Below are the code and all the weights of a small trained network. Each question names an input and a target symbol and asks about switching units off, where a switched-off unit gives its printed mean instead of its output.

import numpy as np


def w(rows, s, z=0):
    codes = np.array(rows[::2]) - 128.0
    scale = np.full(codes.shape[1], s)
    scale[-1] = z or s
    return codes * scale


def norm(h):
    return h / np.sqrt((h * h).mean(-1, keepdims=True) + 1e-5)


def f(y):
    return np.maximum(y, 0)


def softmax(a):
    e = np.exp(a - a.max(-1, keepdims=True))
    return e / e.sum(-1, keepdims=True)


def log_softmax(a):
    a = a - a.max(-1, keepdims=True)
    return a - np.log(np.exp(a).sum(-1, keepdims=True))


def net(x, mask):
    ids = ['εζηλμτφ'.index(c) for c in x.split()]
    T = len(ids)
    res = E[ids] + P[:T]
    u = 0
    for l in range(3):
        r = norm(res)
        for j in range(2):
            rows = slice(3 * j, 3 * j + 3)
            q, k, v = (r @ M[l][rows].T for M in (Q, K, V))
            z = softmax(np.where(np.tri(T) > 0, q @ k.T / 3**0.5, -1e9)) @ v
            o = O[l][rows]
            res = res + np.where(mask[u + j], z, o[:, -1]) @ o[:, :-1]
        u += 2
        y = f(norm(res) @ A[l][:, :-1].T + A[l][:, -1])
        res = res + np.where(mask[u : u + 8], y, B[l][:, -1]) @ B[l][:, :-1]
        u += 8
    return log_softmax(norm(res)[-1] @ U[:, :-1].T + U[:, -1])


Q, K, V, O, A, B = {}, {}, {}, {}, {}, {}
E = w([
[131,227,155,127,171],'ε',
[105,182,103,80,66],'ζ',
[155,195,195,91,65],'η',
[173,109,117,148,96],'λ',
[71,59,79,96,254],'μ',
[195,108,238,160,191],'τ',
[29,215,79,196,180],'φ',
],0.022)
P = w([
[148,210,126,26,254],'0',
[149,183,164,77,228],'1',
[145,215,137,143,191],'2',
[151,201,124,150,152],'3',
[155,179,113,143,128],'4',
[161,149,97,127,113],'5',
[165,138,90,111,104],'6',
],0.0079)
Q[0] = w([
[201,150,147,56,107],'L0H1',
[112,213,182,117,93],'L0H1',
[90,2,115,92,98],'L0H1',
[80,218,23,138,175],'L0H2',
[188,164,163,125,35],'L0H2',
[122,94,27,170,46],'L0H2',
],0.0077)
K[0] = w([
[143,69,83,119,121],'L0H1',
[129,156,138,207,103],'L0H1',
[112,219,34,50,106],'L0H1',
[102,163,16,98,179],'L0H2',
[103,94,104,156,1],'L0H2',
[105,78,155,71,98],'L0H2',
],0.0079)
V[0] = w([
[118,174,55,120,156],'L0H1',
[205,62,107,168,110],'L0H1',
[113,183,199,122,255],'L0H1',
[123,48,75,213,84],'L0H2',
[127,136,152,140,159],'L0H2',
[122,155,156,175,142],'L0H2',
],0.007)
O[0] = w([
[153,226,149,136,92,173],'L0H1',
[214,75,66,1,120,173],'L0H1',
[114,154,44,219,75,196],'L0H1',
[130,108,157,78,213,3],'L0H2',
[142,68,124,115,100,126],'L0H2',
[98,43,174,70,54,130],'L0H2',
],0.0052,0.0043)
A[0] = w([
[56,140,165,178,163,78],'L0N1',
[205,63,135,40,219,88],'L0N2',
[149,184,230,67,169,101],'L0N3',
[191,127,50,189,89,3],'L0N4',
[186,101,91,72,87,172],'L0N5',
[64,78,123,230,160,137],'L0N6',
[61,118,254,172,47,104],'L0N7',
[90,208,108,142,101,87],'L0N8',
],0.0083,0.0048)
B[0] = w([
[169,130,123,168,158,144],'L0N1',
[179,179,32,167,97,193],'L0N2',
[168,152,119,213,211,171],'L0N3',
[116,71,177,155,77,192],'L0N4',
[209,111,58,97,63,254],'L0N5',
[211,93,16,45,88,152],'L0N6',
[152,159,2,91,136,148],'L0N7',
[80,212,152,101,114,201],'L0N8',
],0.0085,0.0065)
Q[1] = w([
[97,126,177,162,115],'L1H1',
[103,121,194,98,135],'L1H1',
[118,62,130,169,110],'L1H1',
[115,115,74,36,31],'L1H2',
[8,173,126,133,155],'L1H2',
[129,43,89,175,179],'L1H2',
],0.016)
K[1] = w([
[86,157,83,115,99],'L1H1',
[5,123,93,112,117],'L1H1',
[114,124,156,58,96],'L1H1',
[89,129,113,88,66],'L1H2',
[71,148,63,208,117],'L1H2',
[139,40,115,142,168],'L1H2',
],0.018)
V[1] = w([
[105,164,112,116,150],'L1H1',
[59,72,46,142,56],'L1H1',
[151,116,134,156,222],'L1H1',
[127,210,193,184,153],'L1H2',
[121,124,103,138,151],'L1H2',
[135,121,92,2,140],'L1H2',
],0.0096)
O[1] = w([
[122,155,133,124,95,67],'L1H1',
[94,156,10,96,172,5],'L1H1',
[94,111,197,217,87,49],'L1H1',
[167,73,87,82,134,171],'L1H2',
[120,122,135,127,92,106],'L1H2',
[70,87,219,110,161,228],'L1H2',
],0.012,0.0019)
A[1] = w([
[4,211,156,103,158,3],'L1N1',
[149,131,119,175,78,81],'L1N2',
[111,25,96,105,117,128],'L1N3',
[127,177,129,164,231,128],'L1N4',
[80,154,227,145,226,159],'L1N5',
[65,98,126,61,189,113],'L1N6',
[85,154,146,206,227,144],'L1N7',
[157,139,176,188,125,114],'L1N8',
],0.012,0.006)
B[1] = w([
[5,83,175,115,186,198],'L1N1',
[118,79,127,87,107,254],'L1N2',
[108,141,180,103,143,177],'L1N3',
[139,89,129,203,126,224],'L1N4',
[109,151,135,215,59,172],'L1N5',
[198,81,110,141,142,179],'L1N6',
[112,55,100,159,112,201],'L1N7',
[88,156,155,122,186,234],'L1N8',
],0.015,0.0033)
Q[2] = w([
[77,64,147,123,120],'L2H1',
[149,141,169,36,124],'L2H1',
[9,200,127,33,169],'L2H1',
[164,206,216,210,88],'L2H2',
[176,60,98,133,50],'L2H2',
[148,152,254,123,166],'L2H2',
],0.014)
K[2] = w([
[66,115,164,162,144],'L2H1',
[143,137,198,97,113],'L2H1',
[65,172,79,74,163],'L2H1',
[140,113,197,151,6],'L2H2',
[134,69,102,76,154],'L2H2',
[150,143,219,144,135],'L2H2',
],0.018)
V[2] = w([
[92,167,22,157,38],'L2H1',
[2,133,119,100,142],'L2H1',
[68,110,144,89,16],'L2H1',
[43,135,117,142,30],'L2H2',
[123,147,75,48,122],'L2H2',
[99,134,49,168,185],'L2H2',
],0.009)
O[2] = w([
[143,75,183,109,173,227],'L2H1',
[223,124,138,114,81,1],'L2H1',
[176,51,60,151,209,125],'L2H1',
[114,255,132,25,191,126],'L2H2',
[121,163,191,164,116,170],'L2H2',
[74,137,97,150,85,136],'L2H2',
],0.0099,0.0054)
A[2] = w([
[101,192,148,78,145,41],'L2N1',
[138,151,195,134,120,91],'L2N2',
[214,139,51,150,192,15],'L2N3',
[55,152,183,250,88,131],'L2N4',
[74,177,27,140,146,2],'L2N5',
[140,217,114,172,103,97],'L2N6',
[97,75,168,66,174,72],'L2N7',
[117,81,117,88,89,64],'L2N8',
],0.014,0.0074)
B[2] = w([
[110,101,148,141,136,181],'L2N1',
[149,115,94,127,166,171],'L2N2',
[203,146,69,5,103,198],'L2N3',
[119,163,147,77,84,254],'L2N4',
[177,129,110,164,176,158],'L2N5',
[136,71,147,165,134,191],'L2N6',
[93,146,140,105,159,154],'L2N7',
[115,172,160,157,151,171],'L2N8',
],0.022,0.0068)
U = w([
[151,254,216,147,50,152],'ε',
[48,170,176,43,252,170],'ζ',
[218,9,233,102,179,67],'η',
[221,135,53,18,94,142],'λ',
[54,50,89,123,105,194],'μ',
[137,124,156,96,104,3],'τ',
[126,255,68,176,173,133],'φ',
],0.0093,0.0048)

Each question gives the input, a string of symbols that net reads in full, and the target symbol t.
The units are the heads (3 rows each of Q, K, V and O) and the neurons (one row each of A and B). Each row of codes is followed by its name. A weight is (code - 128) times the scale printed after its matrix; where a second scale follows, it is the last column's (O, A, B and U).
mask holds one flag per unit, layer by layer, with each layer's heads first. A switched-off unit (its flag False) gives its mean, the last column of its rows in O or B, instead of its output. The means were averaged over made-up inputs and are rounded, as every weight is.
A unit's drop is (log p(t) with every unit on - log p(t) with that unit switched off) / (log p(t) with every unit on - log p(t) with every unit switched off).
The circuit of an input: a set's keep is (log p(t) with only the set's units on - log p(t) with every unit switched off) / (log p(t) with every unit on - log p(t) with every unit switched off). Starting from the 12 units with the biggest drops (on a tie, the unit counted first), units are removed one at a time, each time the one whose removal leaves the highest keep (on an exact tie, the one counted first), for as long as the keep stays at least 0.8.
units of the circuit, in order: the units of the circuit, biggest drop first
most important unit: the unit with the biggest drop
k most important neurons: the k neurons with the biggest drops, biggest first
top k neurons in layer l: the k neurons of layer l with the biggest drops, biggest first
which heads matter: for each layer, one digit per head in row order, 1 if its drop is at least 0.15 and else 0, layers parted by /
input ζ λ λ λ μ, target μ: most important unit	L1H2
input τ λ ε ζ λ η ζ, target ζ: which heads matter	10 / 11 / 01
input ε τ λ η λ φ, target ε: 2 most important neurons	L0N5, L0N6
input λ λ λ ζ λ, target ζ: which heads matter	00 / 01 / 10
input λ μ λ, target μ: units of the circuit, in order	L2H2, L2H1
input λ ε φ η λ, target ε: 3 most important neurons	L1N4, L0N3, L0N5
input λ λ ε τ, target ε: which heads matter	00 / 10 / 10
input λ λ ζ λ τ λ τ, target λ: units of the circuit, in order	L1H2, L2N3
input φ φ λ λ ζ λ φ, target λ: units of the circuit, in order	L0N6, L2H1
input μ η ε, target ε: units of the circuit, in order	L2N4, L2H1, L2N6
input λ ζ τ λ μ, target ε: units of the circuit, in order	L1H1, L2N4, L1N5
input λ λ ζ ε λ ε, target λ: 4 most important neurons	L1N8, L0N4, L0N8, L2N3
input μ λ η η, target η: which heads matter	00 / 10 / 10
input λ λ λ λ μ, target μ: most important unit	L2H2
input τ λ ζ, target ε: which heads matter	00 / 11 / 00
input ε μ τ λ ζ ε, target ζ: which heads matter	10 / 11 / 01
input λ ζ ζ λ ζ η η, target η: 2 most important neurons	L0N3, L2N3
input λ ζ λ λ η λ, target η: which heads matter	10 / 10 / 01
input ε ζ ε η λ ζ ε, target η: top 2 neurons in layer 2	L2N6, L2N4
input ζ τ λ λ η φ, target ε: most important unit	L0N5
input λ ζ ζ ζ φ τ ζ, target η: which heads matter	00 / 10 / 11
input ε ζ ζ ζ, target ζ: which heads matter	00 / 00 / 01
input λ ζ ζ λ φ λ, target φ: 2 most important neurons	L2N3, L2N8
